Here is a tiny trained network, its code and every weight. The questions are about switching its units off for an input and a class, where a switched-off unit gives its printed mean instead of its output.

import numpy as np


def w(rows, s, z=0):
    codes = np.array(rows[::2]) - 128.0
    scale = np.full(codes.shape[1], s)
    scale[-1] = z or s
    return codes * scale


def norm(h):
    return h / np.sqrt((h * h).mean(-1, keepdims=True) + 1e-5)


def f(y):
    return np.maximum(y, 0)


def log_softmax(a):
    a = a - a.max(-1, keepdims=True)
    return a - np.log(np.exp(a).sum(-1, keepdims=True))


def net(x, mask):
    res = np.array(x, float).reshape(1, 4) / 4 @ E
    u = 0
    for l in range(4):
        y = f(norm(res) @ A[l][:, :-1].T + A[l][:, -1])
        res = res + np.where(mask[u : u + 5], y, B[l][:, -1]) @ B[l][:, :-1]
        u += 5
    return log_softmax(norm(res)[-1] @ U[:, :-1].T + U[:, -1])


A, B = {}, {}
E = w([
[233,119,171,146,214,115],'x0',
[232,176,49,168,143,157],'x1',
[110,164,36,97,242,99],'x2',
[121,101,24,51,2,151],'x3',
],0.0043)
A[0] = w([
[182,112,89,86,148,65,167],'0.n1',
[205,236,6,115,75,231,54],'0.n2',
[188,168,64,216,90,141,19],'0.n3',
[255,22,148,85,127,107,93],'0.n4',
[123,101,138,137,31,136,2],'0.n5',
],0.0061,0.0034)
B[0] = w([
[142,41,118,191,142,230,198],'0.n1',
[124,201,51,185,121,195,253],'0.n2',
[2,161,72,209,151,184,168],'0.n3',
[112,78,131,128,204,123,196],'0.n4',
[172,53,218,73,91,119,171],'0.n5',
],0.0075,0.0049)
A[1] = w([
[55,104,122,84,94,53,67],'1.n1',
[78,157,74,51,162,116,252],'1.n2',
[101,121,207,82,109,153,92],'1.n3',
[177,70,48,123,139,102,82],'1.n4',
[2,106,84,70,182,92,110],'1.n5',
],0.0073,0.0019)
B[1] = w([
[154,254,145,136,115,137,201],'1.n1',
[23,218,172,117,76,215,246],'1.n2',
[101,167,38,201,90,146,226],'1.n3',
[117,29,189,153,132,164,201],'1.n4',
[103,171,227,81,149,212,253],'1.n5',
],0.0072,0.0032)
A[2] = w([
[18,142,159,67,156,163,206],'2.n1',
[22,218,134,75,153,167,68],'2.n2',
[147,139,188,138,255,78,202],'2.n3',
[72,123,155,230,179,91,100],'2.n4',
[185,141,115,77,53,59,7],'2.n5',
],0.007,0.0011)
B[2] = w([
[174,34,61,226,78,160,229],'2.n1',
[122,119,129,243,126,129,253],'2.n2',
[142,133,70,106,114,23,201],'2.n3',
[255,146,6,191,89,204,204],'2.n4',
[29,118,211,21,96,129,140],'2.n5',
],0.0071,0.0054)
A[3] = w([
[41,145,161,144,45,83,95],'3.n1',
[179,134,78,203,92,45,251],'3.n2',
[240,124,74,176,253,1,67],'3.n3',
[93,80,140,212,113,71,137],'3.n4',
[80,90,105,85,99,209,130],'3.n5',
],0.0077,0.0027)
B[3] = w([
[170,136,155,73,125,112,182],'3.n1',
[87,168,83,78,127,142,254],'3.n2',
[129,200,164,63,97,46,220],'3.n3',
[202,150,1,132,122,188,185],'3.n4',
[192,77,171,142,172,50,219],'3.n5',
],0.0092,0.0063)
U = w([
[190,223,61,37,173,25,227],'0',
[4,215,249,181,167,182,105],'1',
[32,103,213,66,232,78,2],'2',
[56,181,100,140,213,165,31],'3',
[208,189,10,201,55,211,242],'4',
[59,77,145,121,208,25,2],'5',
[165,2,153,172,212,196,175],'6',
[181,54,211,43,50,88,186],'7',
],0.0096,0.0061)

Each question gives the input, the list of numbers given to net, and the class t.
The units are the neurons (one row each of A and B). Each row of codes is followed by its name. A weight is (code - 128) times the scale printed after its matrix; where a second scale follows, it is the last column's (A, B and U).
mask holds one flag per neuron, layer by layer. A switched-off neuron (its flag False) gives its mean, the last column of its row in B, instead of its output. The means were averaged over made-up inputs and are rounded, as every weight is.
A unit's drop is (log p(t) with every unit on - log p(t) with that unit switched off) / (log p(t) with every unit on - log p(t) with every unit switched off).
The circuit of an input: a set's keep is (log p(t) with only the set's units on - log p(t) with every unit switched off) / (log p(t) with every unit on - log p(t) with every unit switched off). Starting from the 12 units with the biggest drops (on a tie, the unit counted first), units are removed one at a time, each time the one whose removal leaves the highest keep (on an exact tie, the one counted first), for as long as the keep stays at least 0.8.
units of the circuit, in order: the units of the circuit, biggest drop first
most important unit: the unit with the biggest drop
top k neurons: the k neurons with the biggest drops, biggest first
k most important neurons of layer l: the k neurons of layer l with the biggest drops, biggest first
drop when u is switched off: that unit's drop, to one decimal
input [5,2,4,1], class 0: units of the circuit, in order : [3.n3; 2.n1; 1.n5]
input [-1,-3,-3,0], class 7: units of the circuit, in order : [0.n5; 0.n2]
input [3,0,-7,3], class 7: 2 most important neurons of layer 0 : [0.n5; 0.n1]
input [-7,-7,-5,8], class 7: units of the circuit, in order : [0.n2; 3.n5]
input [-8,1,-4,6], class 7: most important unit : 0.n5
input [2,-7,5,4], class 1: 2 most important neurons of layer 1 : [1.n5; 1.n2]
input [4,2,-6,0], class 0: top 2 neurons : [0.n4; 3.n3]
input [-8,-6,-7,2], class 7: 4 most important neurons of layer 0 : [0.n5; 0.n2; 0.n3; 0.n4]
input [4,-5,-6,-5], class 0: top 2 neurons : [1.n2; 2.n3]
input [-8,-2,8,-7], class 1: 4 most important neurons of layer 1 : [1.n5; 1.n2; 1.n1; 1.n3]
input [-3,-3,3,-1], class 1: top 2 neurons : [1.n5; 0.n2]
input [-4,6,2,-8], class 0: 2 most important neurons of layer 2 : [2.n3; 2.n1]
input [-8,-2,8,-1], class 1: top 3 neurons : [1.n5; 1.n2; 0.n2]
input [-6,-5,8,5], class 1: most important unit : 1.n5
input [3,-1,7,4], class 6: top 2 neurons : [0.n1; 1.n4]
input [2,1,-2,4], class 6: 2 most important neurons of layer 0 : [0.n4; 0.n5]
input [5,5,-3,-4], class 0: drop when 3.n3 is switched off : 0.2
input [-3,-3,-3,5], class 7: drop when 2.n5 is switched off : 0.1
input [5,-4,-5,-5], class 0: drop when 1.n2 is switched off : 0.1
input [1,-8,-4,-7], class 4: top neuron : [1.n3]
